Here is a tiny trained network, its code and every weight. The questions are about switching its units off for an input and a target symbol, where a switched-off unit gives its printed mean instead of its output.

import numpy as np


def w(rows, s, z=0):
    codes = np.array(rows[::2]) - 128.0
    scale = np.full(codes.shape[1], s)
    scale[-1] = z or s
    return codes * scale


def norm(h):
    return h / np.sqrt((h * h).mean(-1, keepdims=True) + 1e-5)


def f(y):
    return np.maximum(y, 0)


def softmax(a):
    e = np.exp(a - a.max(-1, keepdims=True))
    return e / e.sum(-1, keepdims=True)


def log_softmax(a):
    a = a - a.max(-1, keepdims=True)
    return a - np.log(np.exp(a).sum(-1, keepdims=True))


def net(x, mask):
    ids = ['αγδεσω'.index(c) for c in x.split()]
    T = len(ids)
    res = E[ids] + P[:T]
    q, k, v = (norm(res) @ M[0].T for M in (Q, K, V))
    z = softmax(np.where(np.tri(T) > 0, q @ k.T / 4**0.5, -1e9)) @ v
    res = res + np.where(mask[0], z, O[0][:, -1]) @ O[0][:, :-1]
    y = f(norm(res) @ A[0][:, :-1].T + A[0][:, -1])
    res = res + np.where(mask[1:25], y, B[0][:, -1]) @ B[0][:, :-1]
    return log_softmax(norm(res)[-1] @ U[:, :-1].T + U[:, -1])


Q, K, V, O, A, B = {}, {}, {}, {}, {}, {}
E = w([
[103,140,146,199],'α',
[58,122,135,127],'γ',
[122,203,154,158],'δ',
[142,121,252,183],'ε',
[190,108,160,95],'σ',
[179,211,88,125],'ω',
],0.02)
P = w([
[136,246,226,145],'0',
[31,181,118,77],'1',
[56,135,88,63],'2',
[87,112,53,87],'3',
[99,81,19,89],'4',
[101,60,16,102],'5',
[112,32,3,89],'6',
[128,55,7,103],'7',
],0.0046)
Q[0] = w([
[95,137,119,110],'head 1',
[163,251,129,201],'head 1',
[122,98,146,63],'head 1',
[144,151,54,207],'head 1',
],0.02)
K[0] = w([
[142,156,144,113],'head 1',
[150,4,96,139],'head 1',
[137,189,124,75],'head 1',
[71,67,165,155],'head 1',
],0.018)
V[0] = w([
[173,238,87,136],'head 1',
[102,105,79,247],'head 1',
[195,127,195,52],'head 1',
[139,184,2,7],'head 1',
],0.0074)
O[0] = w([
[162,131,255,112,223],'head 1',
[151,134,93,208,176],'head 1',
[145,35,143,23,90],'head 1',
[105,243,186,28,2],'head 1',
],0.0082,0.0046)
A[0] = w([
[73,42,148,55,206],'neuron 1',
[7,160,80,120,199],'neuron 2',
[117,120,134,164,146],'neuron 3',
[125,141,80,184,4],'neuron 4',
[89,80,90,204,161],'neuron 5',
[187,126,16,82,186],'neuron 6',
[84,117,127,90,65],'neuron 7',
[191,54,196,126,93],'neuron 8',
[166,137,92,123,97],'neuron 9',
[191,217,102,163,113],'neuron 10',
[47,148,86,160,72],'neuron 11',
[101,127,121,119,101],'neuron 12',
[155,78,137,63,115],'neuron 13',
[243,143,113,89,42],'neuron 14',
[160,131,90,119,125],'neuron 15',
[205,125,96,60,125],'neuron 16',
[205,78,112,84,143],'neuron 17',
[112,126,138,162,106],'neuron 18',
[107,114,146,184,113],'neuron 19',
[140,158,134,55,143],'neuron 20',
[103,87,163,128,79],'neuron 21',
[177,183,7,142,176],'neuron 22',
[169,126,110,65,50],'neuron 23',
[42,130,41,133,102],'neuron 24',
],0.014,0.0033)
B[0] = w([
[175,143,52,171,174],'neuron 1',
[123,172,43,53,181],'neuron 2',
[100,114,126,145,179],'neuron 3',
[181,91,146,134,203],'neuron 4',
[116,88,208,67,253],'neuron 5',
[70,141,216,2,184],'neuron 6',
[166,124,99,126,140],'neuron 7',
[143,77,69,22,177],'neuron 8',
[109,113,169,97,148],'neuron 9',
[48,137,68,173,227],'neuron 10',
[166,127,91,166,184],'neuron 11',
[132,110,121,119,132],'neuron 12',
[101,196,115,79,154],'neuron 13',
[124,158,77,222,163],'neuron 14',
[118,120,164,99,149],'neuron 15',
[183,186,113,187,166],'neuron 16',
[121,208,167,59,156],'neuron 17',
[103,123,130,149,167],'neuron 18',
[87,106,129,170,197],'neuron 19',
[184,80,171,140,183],'neuron 20',
[138,92,99,171,149],'neuron 21',
[232,103,147,173,247],'neuron 22',
[174,119,157,194,149],'neuron 23',
[136,145,19,62,188],'neuron 24',
],0.023,0.0083)
U = w([
[152,184,2,79,51],'α',
[70,91,117,10,113],'γ',
[83,189,60,215,153],'δ',
[221,186,142,134,254],'ε',
[134,31,97,148,73],'σ',
[15,183,157,146,142],'ω',
],0.0091,0.0039)

Each question gives the input, a string of symbols that net reads in full, and the target symbol t.
The units are the heads (4 rows each of Q, K, V and O) and the neurons (one row each of A and B). Each row of codes is followed by its name. A weight is (code - 128) times the scale printed after its matrix; where a second scale follows, it is the last column's (O, A, B and U).
mask holds one flag per unit, heads first, then neurons. A switched-off unit (its flag False) gives its mean, the last column of its rows in O or B, instead of its output. The means were averaged over made-up inputs and are rounded, as every weight is.
A unit's drop is (log p(t) with every unit on - log p(t) with that unit switched off) / (log p(t) with every unit on - log p(t) with every unit switched off).
The circuit of an input: a set's keep is (log p(t) with only the set's units on - log p(t) with every unit switched off) / (log p(t) with every unit on - log p(t) with every unit switched off). Starting from the 12 units with the biggest drops (on a tie, the unit counted first), units are removed one at a time, each time the one whose removal leaves the highest keep (on an exact tie, the one counted first), for as long as the keep stays at least 0.8.
units of the circuit, in order: the units of the circuit, biggest drop first
k most important neurons: the k neurons with the biggest drops, biggest first
drop when u is switched off: that unit's drop, to one decimal
input γ δ δ δ α ω, target σ: 2 most important neurons	(neuron 10; neuron 22)
input δ δ ω α σ ω δ ε, target γ: most important neuron	(neuron 8)
input ω δ δ, target ω: 2 most important neurons	(neuron 22; neuron 4)
input ε σ σ δ ε, target α: units of the circuit, in order	(head 1; neuron 1; neuron 13)
input ω α α ω γ γ, target ε: units of the circuit, in order	(head 1; neuron 1)
input δ ω δ δ ω α ε δ, target σ: units of the circuit, in order	(head 1; neuron 5)
input δ δ δ ω, target δ: 3 most important neurons	(neuron 10; neuron 14; neuron 5)
input ω ε α ε δ α ω, target σ: 2 most important neurons	(neuron 22; neuron 10)
input ω α δ ω ε δ γ, target α: 2 most important neurons	(neuron 2; neuron 22)
input δ δ δ, target δ: 2 most important neurons	(neuron 5; neuron 6)
input δ δ σ, target α: 2 most important neurons	(neuron 8; neuron 22)
input γ δ δ ε δ, target γ: drop when neuron 5 is switched off	0.2
input δ ω ω γ, target α: drop when neuron 21 is switched off	0.0
input σ σ δ γ σ α ε, target α: drop when neuron 6 is switched off	0.1
input δ ω δ γ σ γ δ, target α: units of the circuit, in order	(head 1)
